Below is a small trained network, with its code and all its weights. Each question gives an input and a class and asks what happens when units are switched off, that is, made to give their printed mean instead of their output.

import numpy as np


def w(rows, s, z=0):
    codes = np.array(rows[::2]) - 128.0
    scale = np.full(codes.shape[1], s)
    scale[-1] = z or s
    return codes * scale


def norm(h):
    return h / np.sqrt((h * h).mean(-1, keepdims=True) + 1e-5)


def f(y):
    return y / 2 * (1 + np.tanh(0.7978845608 * (y + 0.044715 * y**3)))


def log_softmax(a):
    a = a - a.max(-1, keepdims=True)
    return a - np.log(np.exp(a).sum(-1, keepdims=True))


def net(x, mask):
    res = np.array(x, float).reshape(1, 7) / 4 @ E
    u = 0
    for l in range(4):
        y = f(norm(res) @ A[l][:, :-1].T + A[l][:, -1])
        res = res + np.where(mask[u : u + 5], y, B[l][:, -1]) @ B[l][:, :-1]
        u += 5
    return log_softmax(norm(res)[-1] @ U[:, :-1].T + U[:, -1])


A, B = {}, {}
E = w([
[99,96,163,71,121,95,111],'x0',
[182,164,102,196,111,169,3],'x1',
[147,216,119,144,172,116,115],'x2',
[37,83,73,205,104,100,61],'x3',
[223,120,87,107,114,105,184],'x4',
[145,81,200,135,96,83,112],'x5',
[137,120,24,31,38,37,79],'x6',
],0.0045)
A[0] = w([
[216,177,164,62,136,100,19,25],'0.n0',
[51,98,89,124,179,138,211,1],'0.n1',
[90,114,118,56,146,28,69,14],'0.n2',
[194,29,82,190,4,112,181,25],'0.n3',
[76,69,254,33,61,110,122,121],'0.n4',
],0.0075,0.00086)
B[0] = w([
[133,2,117,95,160,182,154,206],'0.n0',
[120,59,95,76,161,177,162,192],'0.n1',
[106,177,118,132,43,94,59,208],'0.n2',
[146,34,120,123,136,96,38,206],'0.n3',
[124,101,202,38,188,126,128,254],'0.n4',
],0.008,0.0042)
A[1] = w([
[196,152,31,156,125,187,146,149],'1.n0',
[187,104,129,110,101,82,205,137],'1.n1',
[167,168,168,101,105,115,218,5],'1.n2',
[180,129,170,215,169,143,111,62],'1.n3',
[128,142,175,254,143,201,124,133],'1.n4',
],0.011,0.0012)
B[1] = w([
[97,103,186,42,124,173,135,226],'1.n0',
[167,189,175,144,184,85,143,176],'1.n1',
[134,150,6,131,95,72,216,177],'1.n2',
[166,174,151,133,217,165,68,202],'1.n3',
[182,168,160,254,186,156,41,253],'1.n4',
],0.0096,0.0051)
A[2] = w([
[95,61,162,204,71,85,58,85],'2.n0',
[2,143,82,209,201,131,167,216],'2.n1',
[153,121,34,162,60,127,115,90],'2.n2',
[40,181,178,208,102,98,79,123],'2.n3',
[178,159,134,213,109,170,135,4],'2.n4',
],0.0096,0.0013)
B[2] = w([
[115,128,87,171,135,221,213,253],'2.n0',
[137,137,172,66,92,180,21,212],'2.n1',
[162,74,57,166,127,49,91,159],'2.n2',
[138,254,156,71,133,157,183,199],'2.n3',
[242,139,177,178,139,114,121,196],'2.n4',
],0.009,0.0041)
A[3] = w([
[71,24,255,112,89,185,78,173],'3.n0',
[69,140,96,162,25,80,35,57],'3.n1',
[212,123,144,54,159,150,24,254],'3.n2',
[226,103,83,153,47,99,119,155],'3.n3',
[74,156,187,159,39,167,131,48],'3.n4',
],0.0089,0.0011)
B[3] = w([
[115,75,163,3,140,57,38,254],'3.n0',
[98,168,159,206,1,185,136,165],'3.n1',
[34,43,220,164,127,120,78,255],'3.n2',
[114,73,77,163,205,55,128,156],'3.n3',
[136,135,167,37,112,150,209,136],'3.n4',
],0.0078,0.0075)
U = w([
[124,161,95,48,139,162,220,82],'0',
[98,32,152,36,120,113,69,226],'1',
[101,199,108,143,13,163,99,35],'2',
[115,62,2,221,59,133,94,89],'3',
[201,171,92,131,118,47,185,2],'4',
[189,173,174,222,194,218,68,148],'5',
],0.0091,0.0031)

Each question gives the input, the list of numbers given to net, and the class t.
The units are the neurons (one row each of A and B). Each row of codes is followed by its name. A weight is (code - 128) times the scale printed after its matrix; where a second scale follows, it is the last column's (A, B and U).
mask holds one flag per neuron, layer by layer. A switched-off neuron (its flag False) gives its mean, the last column of its row in B, instead of its output. The means were averaged over made-up inputs and are rounded, as every weight is.
A unit's drop is (log p(t) with every unit on - log p(t) with that unit switched off) / (log p(t) with every unit on - log p(t) with every unit switched off).
The circuit of an input: a set's keep is (log p(t) with only the set's units on - log p(t) with every unit switched off) / (log p(t) with every unit on - log p(t) with every unit switched off). Starting from the 12 units with the biggest drops (on a tie, the unit counted first), units are removed one at a time, each time the one whose removal leaves the highest keep (on an exact tie, the one counted first), for as long as the keep stays at least 0.8.
circuit, biggest first: the units of the circuit, biggest drop first
most important unit: the unit with the biggest drop
k most important neurons: the k neurons with the biggest drops, biggest first
drop of u: that unit's drop, to one decimal
input [1,-6,4,6,-7,7,5], class 0: circuit, biggest first => (2.n3; 2.n0; 3.n2)
input [-4,8,0,0,4,0,0], class 1: most important unit => 1.n0
input [2,5,-1,0,4,6,4], class 3: circuit, biggest first => (1.n0; 1.n3; 2.n0)
input [-4,-5,7,3,-5,7,7], class 2: circuit, biggest first => (0.n2; 3.n1)
input [-2,-6,-8,-4,8,-6,-7], class 0: 2 most important neurons => (0.n1; 1.n4)
input [5,4,3,6,-7,2,5], class 0: 3 most important neurons => (2.n3; 2.n0; 3.n4)
input [0,8,4,-8,7,8,0], class 1: 2 most important neurons => (0.n0; 1.n4)
input [-4,5,6,8,8,-8,4], class 1: 3 most important neurons => (1.n0; 0.n2; 1.n2)
input [5,4,-5,5,1,2,4], class 3: 2 most important neurons => (1.n0; 2.n0)
input [-8,2,2,3,8,1,-1], class 1: 3 most important neurons => (1.n0; 0.n3; 3.n2)
input [-1,-6,2,4,-7,-8,8], class 2: drop of 3.n1 => 0.1
input [-8,-6,4,6,6,-6,-2], class 1: drop of 2.n0 => 0.3
input [4,-1,1,4,1,2,0], class 0: drop of 0.n2 => 0.8
input [-2,-3,0,5,8,3,1], class 3: most important unit => 0.n3
